Below is a small trained network, with its code and all its weights. Each question gives an input and a target symbol and asks what happens when units are switched off, that is, made to give their printed mean instead of their output.

import numpy as np


def w(rows, s, z=0):
    codes = np.array(rows[::2]) - 128.0
    scale = np.full(codes.shape[1], s)
    scale[-1] = z or s
    return codes * scale


def f(y):
    return y / 2 * (1 + np.tanh(0.7978845608 * (y + 0.044715 * y**3)))


def softmax(a):
    e = np.exp(a - a.max(-1, keepdims=True))
    return e / e.sum(-1, keepdims=True)


def log_softmax(a):
    a = a - a.max(-1, keepdims=True)
    return a - np.log(np.exp(a).sum(-1, keepdims=True))


def net(x, mask):
    ids = ['ΓΞΠΣΩβδζμτψ'.index(c) for c in x.split()]
    T = len(ids)
    res = E[ids] + P[:T]
    u = 0
    for l in range(3):
        q, k, v = (res @ M[l].T for M in (Q, K, V))
        z = softmax(np.where(np.tri(T) > 0, q @ k.T / 2**0.5, -1e9)) @ v
        res = res + np.where(mask[u], z, O[l][:, -1]) @ O[l][:, :-1]
        u += 1
        y = f(res @ A[l][:, :-1].T + A[l][:, -1])
        res = res + np.where(mask[u : u + 4], y, B[l][:, -1]) @ B[l][:, :-1]
        u += 4
    return log_softmax(res[-1] @ U[:, :-1].T + U[:, -1])


Q, K, V, O, A, B = {}, {}, {}, {}, {}, {}
E = w([
[209,141,112,137,39,238,171,205,118],'Γ',
[119,142,12,84,176,30,132,129,146],'Ξ',
[147,52,55,212,136,80,138,93,2],'Π',
[78,191,102,135,161,81,175,8,139],'Σ',
[83,81,199,59,140,148,148,197,120],'Ω',
[152,57,92,60,147,96,130,226,121],'β',
[79,203,133,29,114,101,164,84,203],'δ',
[63,140,212,121,104,189,172,90,106],'ζ',
[192,93,67,149,107,157,165,184,74],'μ',
[97,112,142,191,142,139,169,62,50],'τ',
[68,168,195,39,100,175,154,141,189],'ψ',
],0.0068)
P = w([
[91,103,76,124,115,120,168,146,110],'0',
[151,141,130,73,117,183,33,99,81],'1',
[182,45,139,113,206,102,175,103,146],'2',
[155,143,121,64,126,172,66,91,94],'3',
[125,124,174,184,76,112,202,154,214],'4',
[153,141,121,62,135,180,68,79,97],'5',
[156,244,183,119,172,65,141,177,96],'6',
[156,143,128,63,148,188,78,82,96],'7',
],0.011)
Q[0] = w([
[40,188,163,211,38,53,130,216,197],'L0H1',
[169,45,172,232,103,34,254,134,215],'L0H1',
],0.0047)
K[0] = w([
[26,216,140,184,35,57,139,191,141],'L0H1',
[155,100,210,250,109,23,253,161,231],'L0H1',
],0.0052)
V[0] = w([
[187,118,125,77,174,140,82,116,55],'L0H1',
[102,131,111,2,75,161,134,134,147],'L0H1',
],0.0064)
O[0] = w([
[216,69,105,87,208,138,2,110,81,216],'L0H1',
[100,176,169,14,187,167,138,201,102,253],'L0H1',
],0.0056,0.0031)
A[0] = w([
[164,159,175,59,148,218,20,80,53,217],'L0N1',
[92,88,120,191,75,157,200,131,113,253],'L0N2',
[173,253,218,140,103,172,114,123,117,153],'L0N3',
[56,185,78,114,157,85,175,95,133,141],'L0N4',
],0.0068,0.0026)
B[0] = w([
[157,130,25,1,144,114,76,62,119,247],'L0N1',
[101,114,158,204,78,142,229,137,86,147],'L0N2',
[183,86,154,125,207,29,133,175,169,157],'L0N3',
[53,218,134,107,140,81,128,91,83,136],'L0N4',
],0.0061,0.012)
Q[1] = w([
[206,61,63,31,253,172,102,34,39],'L1H1',
[159,137,169,142,174,38,223,178,94],'L1H1',
],0.0055)
K[1] = w([
[74,211,127,126,81,219,140,153,72],'L1H1',
[136,74,178,176,112,72,167,145,254],'L1H1',
],0.007)
V[1] = w([
[146,156,38,118,153,18,96,89,127],'L1H1',
[110,254,158,90,125,95,138,61,182],'L1H1',
],0.0098)
O[1] = w([
[189,163,239,141,164,98,94,155,32,3],'L1H1',
[98,53,216,199,219,254,161,152,120,87],'L1H1',
],0.0082,0.0044)
A[1] = w([
[83,126,58,128,95,119,176,97,254,254],'L1N1',
[80,94,140,57,124,104,142,192,147,200],'L1N2',
[103,89,159,116,150,111,168,216,92,224],'L1N3',
[170,154,110,73,67,51,61,107,87,170],'L1N4',
],0.0079,0.0039)
B[1] = w([
[93,1,133,103,107,163,150,152,128,241],'L1N1',
[135,136,140,67,177,98,160,123,199,180],'L1N2',
[152,206,142,131,206,80,168,166,117,148],'L1N3',
[173,178,101,118,174,173,203,117,101,248],'L1N4',
],0.0075,0.015)
Q[2] = w([
[76,151,213,230,18,7,190,254,164],'L2H1',
[67,133,60,183,151,78,226,215,196],'L2H1',
],0.0056)
K[2] = w([
[252,74,167,139,182,121,73,3,214],'L2H1',
[205,98,195,199,67,54,185,100,213],'L2H1',
],0.0051)
V[2] = w([
[196,107,87,206,65,199,130,147,67],'L2H1',
[185,139,121,37,151,163,119,255,169],'L2H1',
],0.0072)
O[2] = w([
[93,209,144,2,73,173,133,215,59,13],'L2H1',
[11,141,28,182,210,81,66,220,139,253],'L2H1',
],0.0086,0.005)
A[2] = w([
[95,2,109,174,175,164,132,152,211,99],'L2N1',
[200,117,223,88,41,194,158,98,106,87],'L2N2',
[48,48,90,91,54,169,108,73,223,254],'L2N3',
[103,153,75,50,96,155,140,179,85,168],'L2N4',
],0.0061,0.00068)
B[2] = w([
[119,216,157,173,38,163,105,90,168,248],'L2N1',
[69,104,133,102,117,2,54,96,144,170],'L2N2',
[244,76,168,170,110,116,64,206,81,240],'L2N3',
[44,175,182,160,110,167,124,147,107,209],'L2N4',
],0.0073,0.016)
U = w([
[215,110,180,143,168,144,245,104,80,216],'Γ',
[217,92,139,105,81,228,200,102,140,136],'Ξ',
[91,154,183,127,101,114,15,199,80,80],'Π',
[122,130,142,163,195,54,81,210,73,116],'Σ',
[114,20,143,90,132,32,107,107,115,140],'Ω',
[126,175,110,86,56,95,162,52,159,123],'β',
[52,53,97,83,151,165,220,160,103,220],'δ',
[110,239,152,155,134,220,184,109,135,124],'ζ',
[102,124,29,108,145,55,176,94,190,145],'μ',
[160,156,104,151,83,37,1,149,158,7],'τ',
[64,160,163,154,124,198,83,82,153,94],'ψ',
],0.0053,0.002)

Each question gives the input, a string of symbols that net reads in full, and the target symbol t.
The units are the heads (2 rows each of Q, K, V and O) and the neurons (one row each of A and B). Each row of codes is followed by its name. A weight is (code - 128) times the scale printed after its matrix; where a second scale follows, it is the last column's (O, A, B and U).
mask holds one flag per unit, layer by layer, with each layer's heads first. A switched-off unit (its flag False) gives its mean, the last column of its rows in O or B, instead of its output. The means were averaged over made-up inputs and are rounded, as every weight is.
A unit's drop is (log p(t) with every unit on - log p(t) with that unit switched off) / (log p(t) with every unit on - log p(t) with every unit switched off).
The circuit of an input: a set's keep is (log p(t) with only the set's units on - log p(t) with every unit switched off) / (log p(t) with every unit on - log p(t) with every unit switched off). Starting from the 12 units with the biggest drops (on a tie, the unit counted first), units are removed one at a time, each time the one whose removal leaves the highest keep (on an exact tie, the one counted first), for as long as the keep stays at least 0.8.
circuit, biggest first: the units of the circuit, biggest drop first
k most important neurons: the k neurons with the biggest drops, biggest first
top k neurons in layer l: the k neurons of layer l with the biggest drops, biggest first
input Γ ζ Γ ζ, target δ: 3 most important neurons => [L0N3; L0N1; L1N4]
input Π μ Ξ τ, target Π: circuit, biggest first => [L2H1; L1H1; L1N2]
input ζ ψ β Ω Γ τ, target Ξ: 2 most important neurons => [L0N1; L0N3]
input Ξ μ Γ μ, target Γ: circuit, biggest first => [L1H1; L1N4; L0N1; L0H1]
input ζ ζ Σ ψ ψ, target Γ: most important neuron => [L1N3]
input δ Σ δ Ω Ω β Ξ, target τ: top 3 neurons in layer 2 => [L2N1; L2N3; L2N4]
input ζ δ Σ δ μ Ω ζ, target δ: 2 most important neurons => [L0N1; L0N2]
input Ξ δ ζ Ω, target Γ: top 3 neurons in layer 0 => [L0N1; L0N3; L0N4]
input Ω β μ, target τ: circuit, biggest first => [L2H1; L2N1; L1N4; L1N2]
input μ ζ ζ τ, target ζ: circuit, biggest first => [L1H1; L1N1; L2N3; L2N2]
input β Ξ Ω Π Σ Σ μ Γ, target Σ: circuit, biggest first => [L1H1; L2H1]
input Ω Σ τ Σ, target μ: 2 most important neurons => [L0N3; L0N1]
input Π τ Ξ τ Ω, target Σ: 2 most important neurons => [L1N4; L2N1]
input μ ζ δ Ξ Ω Ω, target ζ: top 2 neurons in layer 1 => [L1N4; L1N1]
input Ξ ζ ζ μ Σ, target Ξ: 3 most important neurons => [L0N1; L1N1; L2N3]
input Σ μ δ Ω, target Ω: top 2 neurons in layer 1 => [L1N4; L1N2]
input μ ψ ζ Ω τ Ω Ξ, target Ω: top neuron in layer 1 => [L1N4]
input Γ Γ Π β ζ Ω ψ, target Ξ: 2 most important neurons => [L0N2; L0N1]
input δ Π δ ψ, target ψ: 2 most important neurons => [L0N4; L2N1]
input μ β τ ζ Ω ζ Ω, target τ: 4 most important neurons => [L0N1; L2N1; L1N4; L2N3]
input Ω Σ μ ζ Σ ζ Ω δ, target μ: 4 most important neurons => [L0N3; L0N1; L2N3; L1N1]
input ζ Ω Γ ψ δ β Ω β, target Ξ: top neuron in layer 2 => [L2N2]
